(in the rows, 128 means zero)
Here are made-up objects, facts about them, and rows of numbers that follow some of those facts. Name the object behind each unnamed row.

Some facts about the objects:
baga (γ 724) (η 359) (Φ skisir) (λ 210)
bapa (γ 743) (η 197) (Φ plikla) (λ 210)
batris (γ 685) (Φ kuplas) (λ 174)
bitan (δ pliflos) (γ 743) (η 850) (Φ zovuge) (λ 331)
bretragri (γ 743) (η 475) (Φ roskun) (λ 174)
bretu (γ 743) (η 820) (Φ sudas) (λ 174)
brizus (δ zukik)
brogregru (γ 724) (η 359) (Φ grastim) (λ 185)
brogro (δ plikla) (γ 743) (η 197) (Φ sabim) (λ 185)
brokel (γ 685) (η 805) (Φ klegar) (λ 489)
bromon (γ 724) (η 387) (Φ pirak) (λ 210)
broskun (γ 724) (η 359) (Φ zalem) (λ 210)
brunaval (δ gukol) (γ 724) (η 159) (Φ vuladek) (λ 489)
bustul (δ brunaval) (γ 685) (Φ nibuk) (λ 185)
debok (γ 724) (Φ roskun) (λ 331)
difuvo (δ vuladek) (γ 74) (η 805) (Φ zalem) (λ 331)
divok (γ 74) (η 416) (Φ roskun) (λ 331)
drado (δ laflik) (γ 74) (Φ kegur) (λ 489)
draretrom (δ meloto) (γ 724) (η 87) (Φ klegar) (λ 331)
dretis (δ foflar) (γ 724) (η 903) (Φ roskun) (λ 185)
dromol (γ 685) (η 416) (Φ grotres) (λ 362)
droseplil (γ 743) (η 650) (Φ miflom) (λ 489)
drubra (γ 743) (η 244) (Φ grerom) (λ 489)
duflol (δ trudo) (γ 74) (η 476) (Φ zalem) (λ 362)
febus (γ 724) (η 197) (Φ zalem) (λ 489)
fenanok (δ febus) (γ 743) (η 159) (Φ grotres) (λ 489)
fesu (γ 724) (η 619) (Φ grotres) (λ 210)
fizul (δ grobol) (γ 724) (Φ plikla) (λ 362)
flafon (γ 743) (η 903) (Φ fograklu) (λ 331)
flazigran (δ kupuvil) (γ 74) (Φ plikla) (λ 489)
flire (γ 685) (Φ fograklu) (λ 331)
fluko (γ 685) (η 197) (Φ grerom) (λ 489)
foflar (δ flazigran) (γ 685) (η 476) (Φ posku) (λ 210)
gadra (δ kluskur) (γ 685) (η 387) (Φ vuladek) (λ 174)
gaflol (γ 743) (Φ vuladek) (λ 185)
gevil (γ 743) (η 416) (Φ visto) (λ 174)
gipem (δ skitrul) (γ 685) (η 650) (Φ kegur) (λ 174)
gipu (γ 74) (η 387) (Φ drona) (λ 362)
godok (δ zeres) (γ 74) (η 87) (Φ miflom) (λ 185)
gofe (δ grudes) (γ 74) (Φ fograklu) (λ 362)
gogo (δ grostutrim)
grazu (γ 743) (η 387) (Φ mefe) (λ 210)
greplon (δ klaken) (γ 724) (Φ visto) (λ 210)
grerom (δ vaploplak)
greskifin (δ zovuge) (γ 724) (η 387) (Φ miflom) (λ 210)
grigruk (γ 743) (η 87) (Φ zukik) (λ 489)
grikis (γ 743) (η 387) (Φ grerom) (λ 489)
grisas (δ bustul) (γ 743) (η 476) (Φ zukik) (λ 331)
grisen (δ skisir) (γ 743) (η 619) (Φ zalem) (λ 362)
grobol (γ 724) (Φ kegur) (λ 331)
groklu (γ 74) (η 387) (Φ zalem) (λ 174)
grostutrim (δ dretis) (γ 685) (η 387) (Φ kegur) (λ 331)
grotres (δ ploluram)
grudes (δ bitan) (γ 724) (Φ skitrul) (λ 331)
grular (γ 74) (η 820) (Φ roskun) (λ 210)
gukol (δ gofe) (γ 743) (η 475) (Φ kluskur) (λ 489)
kadrofes (γ 724) (η 903) (Φ kuven) (λ 185)
kegur (δ paven)
kekil (γ 74) (η 805) (Φ kluskur) (λ 174)
kilusun (γ 724) (η 462) (Φ stiplu) (λ 489)
klaken (γ 743) (η 805) (Φ nibuk) (λ 210)
klapadron (δ kegur) (γ 724) (η 359) (Φ grerom) (λ 185)
klavik (δ pirak) (γ 724) (Φ zalem) (λ 210)
klebokan (δ zemaklur) (γ 724) (Φ visto) (λ 362)
klefa (γ 685) (η 416) (Φ klegar) (λ 489)
klefilo (γ 724) (η 462) (Φ sabim) (λ 362)
klegu (γ 74) (η 916) (Φ kegur) (λ 362)
kleto (γ 743) (η 416) (Φ sabim) (λ 489)
klide (γ 74) (η 476) (Φ fograklu) (λ 489)
klifus (γ 743) (η 903) (Φ stiplu) (λ 331)
kliriles (γ 685) (η 462) (Φ visto) (λ 174)
klusem (γ 743) (η 416) (Φ grastim) (λ 185)
kluskur (δ stiplu)
kuplas (δ flire)
kupuvil (γ 685) (η 244) (Φ visto) (λ 185)
laflik (δ rakla) (γ 724) (Φ roskun) (λ 489)
lekisur (δ miflom) (γ 74) (η 619) (Φ zukik) (λ 489)
lidul (γ 685) (Φ grerom) (λ 489)
liflom (δ lubin) (γ 724) (η 619) (Φ sabim) (λ 210)
lubin (γ 743) (η 650) (Φ skisir) (λ 489)
lunem (γ 724) (η 87) (Φ sabim) (λ 331)
mefe (δ sifus)
megos (δ mefe) (γ 74) (η 475) (Φ sabim) (λ 489)
mekla (γ 74) (η 619) (Φ vuladek) (λ 210)
meloto (γ 743) (η 619) (Φ klegar) (λ 174)
miflom (δ veken)
miku (γ 743) (η 475) (Φ miflom) (λ 362)
mutra (γ 74) (η 462) (Φ grastim) (λ 362)
muzum (γ 685) (η 159) (Φ sabim) (λ 362)
nosimor (γ 74) (Φ grerom) (λ 210)
paven (δ rezir) (γ 743) (η 820) (Φ grastim) (λ 210)
peduk (δ zudal) (γ 74) (η 387) (Φ skisir) (λ 331)
plagrul (γ 743) (η 619) (Φ sudas) (λ 185)
pleli (γ 724) (η 197) (Φ fograklu) (λ 489)
plemur (γ 724) (Φ stiplu) (λ 174)
pliflos (γ 74) (η 650) (Φ kluskur) (λ 331)
pliflun (γ 74) (η 820) (Φ sabim) (λ 210)
plikla (δ kuplas)
plodozur (γ 685) (η 820) (Φ visto) (λ 185)
ploluram (δ lekisur) (γ 743) (η 197) (Φ grotres) (λ 174)
plosir (γ 74) (Φ grerom) (λ 489)
pover (δ brogro) (γ 685) (η 805) (Φ gogo) (λ 362)
puskan (γ 724) (η 244) (Φ stiplu) (λ 489)
rakla (δ grerom) (γ 724) (η 462) (Φ grerom) (λ 362)
rezir (δ tagruk) (γ 74) (η 475) (Φ pirak) (λ 210)
ruzik (γ 743) (η 197) (Φ pirak) (λ 210)
sadu (δ brizus) (γ 685) (Φ grotres) (λ 210)
sifus (δ drado) (γ 74) (η 619) (Φ grerom) (λ 210)
sines (γ 724) (η 820) (Φ kegur) (λ 210)
skani (γ 743) (η 475) (Φ kegur) (λ 331)
skitrul (δ groklu)
stadra (δ fluko) (γ 724) (η 619) (Φ kegur) (λ 331)
stanobran (γ 74) (η 820) (Φ kluskur) (λ 174)
steflor (γ 74) (Φ kuplas) (λ 489)
steplidra (δ gogo) (γ 74) (η 359) (Φ nibuk) (λ 489)
stiplu (δ zopu)
sukofos (δ difuvo) (γ 743) (Φ visto) (λ 331)
tagruk (γ 724) (η 462) (Φ zovuge) (λ 362)
tesin (γ 685) (η 476) (Φ kluskur) (λ 331)
testar (δ godok) (γ 743) (Φ pirak) (λ 185)
tirir (δ zuloval) (γ 724) (η 244) (Φ mefe) (λ 489)
tofalum (γ 685) (η 416) (Φ miflom) (λ 362)
togrem (δ bretu) (γ 743) (η 416) (Φ vuladek) (λ 331)
trenu (γ 724) (η 244) (Φ grotres) (λ 174)
tribro (γ 724) (η 244) (Φ druvar) (λ 174)
troto (γ 685) (η 87) (Φ druvar) (λ 489)
trudo (δ zeskur) (γ 743) (η 197) (Φ kegur) (λ 210)
vagam (δ zogror) (γ 74) (η 650) (Φ zalem) (λ 174)
vaploplak (δ miku) (γ 685) (Φ stiplu) (λ 331)
vaves (γ 685) (η 462) (Φ posku) (λ 362)
veken (δ zozuk) (γ 743) (Φ gogo) (λ 210)
vodan (δ grular) (γ 685) (η 476) (Φ demu) (λ 210)
vosta (δ liflom) (γ 74) (η 87) (Φ zalem) (λ 174)
zemaklur (γ 724) (η 462) (Φ demu) (λ 174)
zeres (δ brogregru) (γ 724) (η 916) (Φ druvar) (λ 489)
zeskur (δ grisen) (γ 743) (η 359) (Φ stiplu) (λ 362)
zogror (δ divok) (γ 685) (η 916) (Φ brizus) (λ 489)
zopu (δ batris) (γ 685) (η 850) (Φ plikla) (λ 185)
zozuk (γ 743) (Φ zalem) (λ 174)
zudal (δ togrem) (γ 724) (η 159) (Φ grerom) (λ 174)
zuloval (γ 685) (Φ pirak) (λ 210)
zuran (γ 74) (η 244) (Φ grastim) (λ 185)
zutom (γ 724) (η 416) (Φ kegur) (λ 331)

Named rows:
divok: [138 126 117 111 134 140 121 132 130 143 130 132 122 130 131 122 133 121
 134 133 126 142 127  94 149 121 116 134 124 130]
ploluram: [ 75 124 118 121 139 154 107 142 126 130 173 135 102 150 100 131 130 131
 168 136 129 132 137 105 110 142 110 130 133 155]
mefe: [148 128 189  97 127  82 206 130 148 162 140 115 131  99 167 113 137 124
  64 118 137 107 107 173  77 129 100  75 108 129]
tirir: [110 121 122 125 139 140 100 125 131 121 122 134 109 141  91 132 135 132
 180 125 128 145 125 113 125 122 114 157 120 132]
megos: [ 86 125 121 127 141 125 127 132 148 144 118 141 115 164 108 138 135 146
 174 117 128 138 124 137 127 126 129 148 116 122]
troto: [145 130  78 127 147 123 124 130 134 108 110 115 119 183  93 140 139 133
 156 136 125 141 128 147 127 118 119 133 112 145]
kadrofes: [121 128 133 112 132 163  98 136 140 146 125 138 105 104 111 128 135 122
 166 137 119 135 133  77 137 132 137 148 131 135]
vuladek: [167 133 170 101 110  96 198 140 144 161 119 122 127 111 188 114 130 121
  65 125 146 109 113 165  86 128  92  79  97 126]
difuvo: [125 131  96 106 147 126 150 104 119 140 131 114 127 182 121 127 122 123
 109 137 121 159 137 129 125 125 111 121 137 131]
grikis: [121 140 109 126 160 158 135 132 111 128 111 152 107 240  87 155 106 142
 137 140 125 140 159 173  95 136 119 147 135 153]
debok: [122 131 119 120 140 159 112 139 124 140 137 148 111 147 118 131 129 123
 138 138 125 135 138  92 141 129 117 140 134 138]
gevil: [119 131 104 120 139 159  97 145 115 122 149 121 111 133 100 125 133 125
 161 146 128 137 126  97 127 132 109 150 127 154]
plikla: [140 128 177  94 112  90 205 128 141 159 136 119 127 117 185 113 133 121
  69 120 148 111 113 170  76 132  90  57 104 129]
skani: [ 81 126  87 137 139 134  79 190 159 119 185 142  98 149 119 140 160 141
 216 136 121 114 121  68 201 127 120 109 107 161]
grular: [137 126 107 122 125 131 105 119 130 134  90 118 118  86 102 124 142 127
 164 125 123 152 120 103 154 108 117 150 108 123]
gukol: [ 76 128 127 112 126 131  73 139 140 125 124 141 102 222  74 140 149 138
 212 123 129 141 146 143 136 140 100 152 113 157]
klefilo: [145 130 103 117 140 145 105 126 111 119 112 121 116 119 108 123 137 115
 141 139 116 152 130  85 164 113 104 137 126 139]
tagruk: [147 127 102 117 139 144  96 122 115 117 109 120 116 119 100 123 133 111
 146 142 118 152 129  81 165 112 115 139 127 137]
duflol: [ 98 128  92 121 137 114 129 109 145 158 108 108 119 144  92 155 127 151
 180 119 118 161 149 149 142 125 133 126 114 126]
tribro: [113 128 100 119 132 156  98 141 133 138 144 117 113 121 107 126 138 133
 175 134 130 142 123 102 121 130 124 160 119 141]
grastim: [164 135 172 101 111  96 205 145 146 165 125 126 129 109 186 114 135 121
  61 123 148 109 110 168  82 125  96  78  97 129]

Rows to name:
No name comes twice in this set of rows, the named rows included.
[ 73 122 108 129 122 160 137 117 126 135 151 138  96  87 121 129 120 130
 164 135 132 140 133  70 120 134 131 105 135 121]  dretis
[106 125 113 117 138 146  96 132 114 119 163 118 107 120  94 129 135 122
 161 137 122 143 132  95 139 132 106 127 132 154]  togrem
[115 129  77 128 137 125 125 134 157 140 103 124 122 175 108 146 140 153
 186 124 125 144 128 148 139 119 137 154 104 123]  klide
[139 124 157 107 109  95 225 120 147 151 144 124 121 102 180 119 126 121
  68 120 152 112 112 161  73 128 101  56 103 119]  gogo
[110 129  70 108 138 124 139 110 127 143 135  94 133 183 113 129 128 135
 133 134 126 159 130 134 100 128 122 141 125 132]  vosta
[116 130 124 126 147 152 115 139 130 127 122 163 109 165 107 132 132 131
 153 131 127 133 131 108 129 126 120 154 126 134]  pleli
[140 134  74 112 145 134 143 126 131 134 136 123 135 204 137 120 136 128
 116 145 126 144 123 107 134 123 116 129 129 133]  kekil
[149 132  95 124 151 129 133 131 128 106 116 131 119 198 112 131 130 126
 124 141 126 136 127 134 127 121 108 125 123 145]  brokel
[147 131  96 119 138 139 106 110 109 125  86 102 120 123  83 135 132 129
 159 134 117 161 134 123 137 114 107 155 116 132]  broskun
[109 123 143  98 131 139  78 126 136 135 146 144 111 204 103 121 143 114
 154 133 126 145 141 103 150 140 102 139 138 147]  grudes
[111 127 152  95 126 120  97 118 138 145 113 153 113 208 124 122 142 111
 140 122 126 147 145 108 167 132  96 118 132 136]  gofe
[146 133 205  95 131  87 204 118 124 178 110 101 136  85 156 122 123 127
  41 116 137 118 118 206  42 132  92 100 112 128]  grerom
[155 127 111 119 137 132 121 117 120 128 102 123 123 117 120 117 136 115
 127 135 119 151 125  87 166 110 111 128 125 125]  mutra

The same objects again, as new rows of numbers:
Some objects and their rows:
bretu: [171 153 130  88 162 150 113  86 105 175 149 120 107 119 128 122 166 102
  59  92 147 124 151 114 155 114 141 180 155  68 156 155 169 179 129 178
 130]
sudas: [139 148  88 136 107 133 164 116 141  98 121 151 102 143 141 153 159 107
 148 158 113 101 142 137 103 112 120 136 133 148  96 106 106 109 124  99
 113]
broskun: [102 153 118 120 146  90 106 136 119  79 122 170 174 117 143  87 101 115
 133 134 111 122 125 126 118 137 130 138 152 149 179 112  95 118 109 146
 131]
fograklu: [143 148  89 138 110 133 162 124 145 101 121 150 106 142 140 153 155 104
 151 156 111 104 141 137 106 119 121 136 130 149  94 107 107 109 122  97
 114]
sifus: [ 83  74 211 185 104 119 124 125 145 190  76 128 125 144 147 150 102 160
 150 171  65 124 101 108 110 158 154  25  69 140 155  76  92 116 138  90
 122]
druvar: [137 147  91 137 112 134 164 125 146 101 119 148 110 143 138 153 154 108
 150 156 110 105 139 135 107 112 120 134 135 151  92 106 109 113 124  99
 112]
sabim: [134 142  90 141 111 135 160 124 145 101 120 148 113 144 142 152 158 107
 149 158 108 107 138 135 108 118 122 135 131 150  93 109 109 113 122 100
 113]
mutra: [135 141 112 113 147 147 127 116 140 128 119 114 128 105 112 148 128 139
 120 140 147 119  84 136 161 136 144  85 106 122 100 148 127 118 106  90
 157]
nibuk: [134 146  93 138 112 132 163 129 145 101 122 146 114 140 138 150 155 108
 150 156 112 105 141 136 104 115 121 135 131 148  93 107 111 107 121 104
 115]
steplidra: [143 170 103 120 118 146 120 124 125 143 117  88 131 115  96 130 131 114
 151 145 127 138  90 142 157 102 113  99 129 133 133 134 124 101 127 124
 139]
gipu: [133 140 105 116 132 148 129 118 142 128 125 115 132 112 109 160 121 127
 122 130 153 123  87 134 160 131 134  93 112 124 100 149 132 129 107  99
 147]
gukol: [189 156 142 128 168 127 138  82  94 165 130 104 112 126 132  79 159 112
  75 106 125 169 127 132 155 136 148 139 161  67 135 170 159 131 152 163
 107]
sines: [114 144 130  92 119 106 119 148  94 110 131 130 189  94 126 126 143  79
 183 124 146 104 187 119  88 125 122 162 173 115 141 139 138  92 124 153
 179]
nosimor: [117 130 150 155 110  90  96 139 124 145 123 138 114 112 147 168 132  88
 167 141 105 148 121  91 152 117 134  73 122 107 138 109 106 114 113 109
 140]
brokel: [128 131  82 138  76 127 136 135 130 108 127  85 143 126 102 149  89  91
 166 100 168 152 120 145 131 113 114 118 149 130 143 103 134 138 131 125
 107]
ploluram: [154  94 187 133 158 154 121 120 133 200 143  94  82 163 123  77 128 185
  64 106 106 166 130 135 136 129 127 163 102 117 155 140 152 158 173 171
 102]
kupuvil: [114 147 107  86 136 126  97 166 136 122 124 134 126 101 111 144 122 124
 143 137 120 117 147 102 117 116 117 134 102 139 144 105 104 124  83 132
 194]
zuloval: [108 133 130 141 121 101 115 140 134 101 124 143 147 109 128 139 110  99
 167 132 124 130 131 117 102 126 140 105 132 121 142 114 105 103 101 118
 148]
laflik: [133 131 113 124 106 139 151 117  83 126 104  96 176 107 123 122 120 149
 156 131 134  88 123 144 112 151 137 115 141 132 175 100 147 164 127 115
 129]
paven: [156 158 177 114 165 105  95  90 102 165 145 149 129 125 147 112 162  60
  94 126 113 129 157  97 132 117 146 186 173  66 173 152 140 141 132 191
 128]
febus: [122 120  98 131 129 138 132 151 133 100 115 103 122 143 106  60  66 195
 112 110 111 156 121 161  95 138 126 126  98 175 192  77  97 144 129 143
 103]

Rows to name:
No name comes twice in this set of rows, the named rows included.
[134 134 108 127 112 151 169 132 150 111 124 123 125 132 117 151 160 106
 173 159 133  96 156 155  76 121 120 154 141 138  67 135 123  77 135 108
 142]  kegur
[145  88 219 135 164 127 107 123 155 194 137 115  93 172 137  75 113 160
  80 121  93 165 151 115 129 145 129 178 100 121 158 145 139 145 163 179
 103]  brogro
[122 128 138 123 107 175 150 101 139 168 101  60 172 102  88 159 115 106
 158 146 155  75 108 161  94 138 146 101 127 120 137 120 143 111 128 115
 158]  drado
[116 159  99  91 115 113 103 142 126 108 128 138 156 104 124 167 124  91
 157 129 145 111 134 103 145 116 113 127 137 128 136 123 120 128  89 126
 170]  plodozur
[131 115 146 164 128 156 138 140 154 148 107  82  96 135  96  94 101 192
 139 154  95 167  84 160 118 138 142  65  67 146 126 114 102  94 143  97
 129]  lekisur
[ 94  98 157 143 129 124 103 154 120  93 167 146 150  90 131 160 122 134
 175 158 136  52  88 129 144 140 141 137 115 148 138 127 150 166  88  95
 141]  vaploplak
[132 115 125 120 120 117 146 140  56 126 108 117 141  95 159 152 148 178
 145 137 123  86 113 109 165 170 143  89 107 117 136 124 173 193 104  70
 132]  rakla
[170 136 158 115 168 139 136  75  98 167 134 120 122 122 131 103 156 134
  58 105 136 129 122 129 160 143 154 147 149  72 129 180 170 156 144 155
 109]  bretragri
[148 122 123 164  92 121 160 133 103 118 128 140  91 131 163 185 165 112
 192 182  93  70 131 116 135 128 134 129 110 137 128  85 138 179 108  65
  96]  grerom
[114  73 118 150  84 109 134 169 100 135 127 100 113 147 140 133 106 186
 139  84 138 173 138 112 137 137 105  95 108 147 131 103 152 172 151 105
  95]  zudal
[ 84 110 136 119 126 105 112 154 108  98 140 172 157 112 145 131 127 148
 123 109 142 112 136 111 126 135 125 132 140 143 119 143 131 137 122 129
 143]  debok
[123 146 141 149 129 105 111 122 142 113 124 143 146 101 127 146 122  70
 157 155 120 129 107 125 131 130 154  88 137 108 124 137 105  91 105 113
 146]  rezir
[148 103 202 124 163 128 105 114 148 186 139 123 102 158 141  92 123 138
  80 118  99 154 158 108 136 136 127 180 117 107 161 145 143 154 155 181
 113]  klusem
[115 138 115 114 125 105 109 150 136 103 127 133 146 121 123 138 116 121
 156 134 136 148 124 116 150 126 110 115 124 145 108 140 118 104 108 119
 153]  bustul

The same objects again, as new rows of numbers:
Some objects and their rows:
zogror: [109 147  99 131 143 138 145 175 127  97 109 126 142 156 115 117 165 121
 117 137 102 156 164 132 199 151 116 119 122]
zemaklur: [137 146 140 126 130 108 146 165 105  87 143 104 134 116 117 143 115 154
  88 143 117 146 173 129 202 178 113 100 120]
gofe: [133 145 129 111 154 103 147 140 142 124  96 105 131  84 146 179 103 151
 116 128 123 157 178 156 202 180  94  88 131]
klusem: [104 156 102 118 150 150 132 176 139 101 102 125 144 171 137 123 166 105
 128 131  96 162 157 123 198 136 129 122 132]
mutra: [119 156 156 126 136 106 140 151 132 116 118 112 123  95 134 156 100 153
 112 120 118 154 175 141 185 175  95  92 137]
fesu: [130 143 149 153 128 101 153 172 109  91 134 111 120 105  96 133 125 158
  97 140 106 140 183 127 188 169 109 107 110]
ploluram: [106 160 155 109 161 154 114 190 117  88 102 104 158 189 155 129 142  99
 126 129  90 143 158  86 190 124 156 135 141]
klegu: [111 140 142 143 133  96 152 152 127 115 133 120 120  93 136 164  88 153
 125 117 106 169 179 129 192 182  66  91 133]
meloto: [113 159  82 106 157 136 134 164 120  94 107 116 150 186 138 141 163 120
 128  99  93 166 152 141 225 143 119 122 124]
tirir: [127 153 185 143 120 102 162 176 112  87 133 120 126 108  89 129 128 149
  89 146 109 146 189 122 166 165 111 118 104]
klaken: [ 91 158  98  95 147 173 125 164 137 106 116 132 158 178 152 121 158  99
 118 143 112 175 157 120 211 154 134 115 146]
steplidra: [122 166 162 150 125  95 154 174 128 109 137 126 103  98 119 149 109 153
 108 108  99 144 185 141 152 173  95 111 134]
grular: [118 170 138 143 115 117 142 160 124 117 158 129 108  93 126 131 112 162
 107 115 106 164 170 154 194 188  82  83 134]
pliflun: [119 161 132 141 122 107 150 163 131 112 147 126 106  96 128 144 107 155
 106 115 110 157 174 151 175 185  84  93 141]
klefilo: [119 135 152 138 137 107 146 156 108  98 127 104 139 106 106 135 118 151
  96 153 127 151 176 120 189 164 111  99 121]
peduk: [124 160 179 145 138  98 140 157 120 113 117 108 125  85 122 151 101 153
 118 116 120 155 176 136 169 156  88  98 134]
puskan: [132 145 169 143 126 102 147 176 108  90 139 112 123 116 101 129 121 156
  93 142 102 138 185 114 177 170 119 113 108]
plemur: [145 137 133 120 145 106 153 158 130  96 114 103 140  95 111 148 124 144
  97 160 125 152 182 139 200 173 105 103 108]
grisas: [112 139 103 109 183 137 130 156 139 109  53 102 165 162 143 150 156  99
 139 141 123 158 157 127 204 118 123 122 135]
visto: [140 170  96  98 137 150 168 188 146  87  91  99 152 118 111 159 140 103
 124 146 109 144 153 139 209 159 129 116 117]
grotres: [138 158  86 111 143 145 171 197 150  89  78  93 149 115 115 167 134  99
 128 156 116 131 155 131 185 153 136 123 124]

Which object is each row?
No name comes twice in this set of rows, the named rows included.
[ 86 149 165 107 148 155 126 185 124  98 113 124 159 183 157 138 135  99
 134 137  78 165 172  77 202 135 139 134 123]  trudo
[115 154 149 108 124 115 125 148 127 111 144 113 133  93 137 126 103 140
  95 123 143 158 165 148 187 169 103  99 176]  difuvo
[150 164 167 126 148 122 154 164 125  98 116 105 139 106 112 143 125 148
  87 171 130 155 182 130 174 173 115 102 102]  zudal
[ 89 137 116 121 152 153 134 165 127 108  92 119 162 158 132 123 145 105
 112 170 134 160 164 108 179 131 129 118 156]  pover
[116 139 122 110 171 136 124 154 126 104  79 102 167 152 132 138 152 116
 127 145 120 160 158 124 215 132 119 111 127]  tesin
[141 173 168 121 122 104 122 154 124 103 157 108 115  91 120 125 115 155
 101  90 103 149 168 157 215 173 103  96 136]  groklu
[130 146 158 115 141  99 134 144 138 115 104 105 125  77 127 147 115 140
 105 115 128 148 181 158 185 161 111 102 142]  duflol
[121 156 164 136 137 103 135 152 122 115 123 110 120  96 129 156 102 157
 117 109 108 152 173 136 185 170  95  93 133]  gipu
[ 93 156  84 129 143 148 137 167 137 106 107 131 139 170 124 115 170 108
 127 134 104 173 153 135 205 144 114 114 136]  paven
[139 136 134 124 139 103 168 156 134 100 105 113 134  93 104 153 130 139
  93 167 127 152 189 141 182 171 108 111 106]  greplon
[111 177 171 108 149 162 128 185 106  90 122 114 153 194 143 133 147 124
 105 136  95 154 168 101 182 150 163 125 116]  fluko

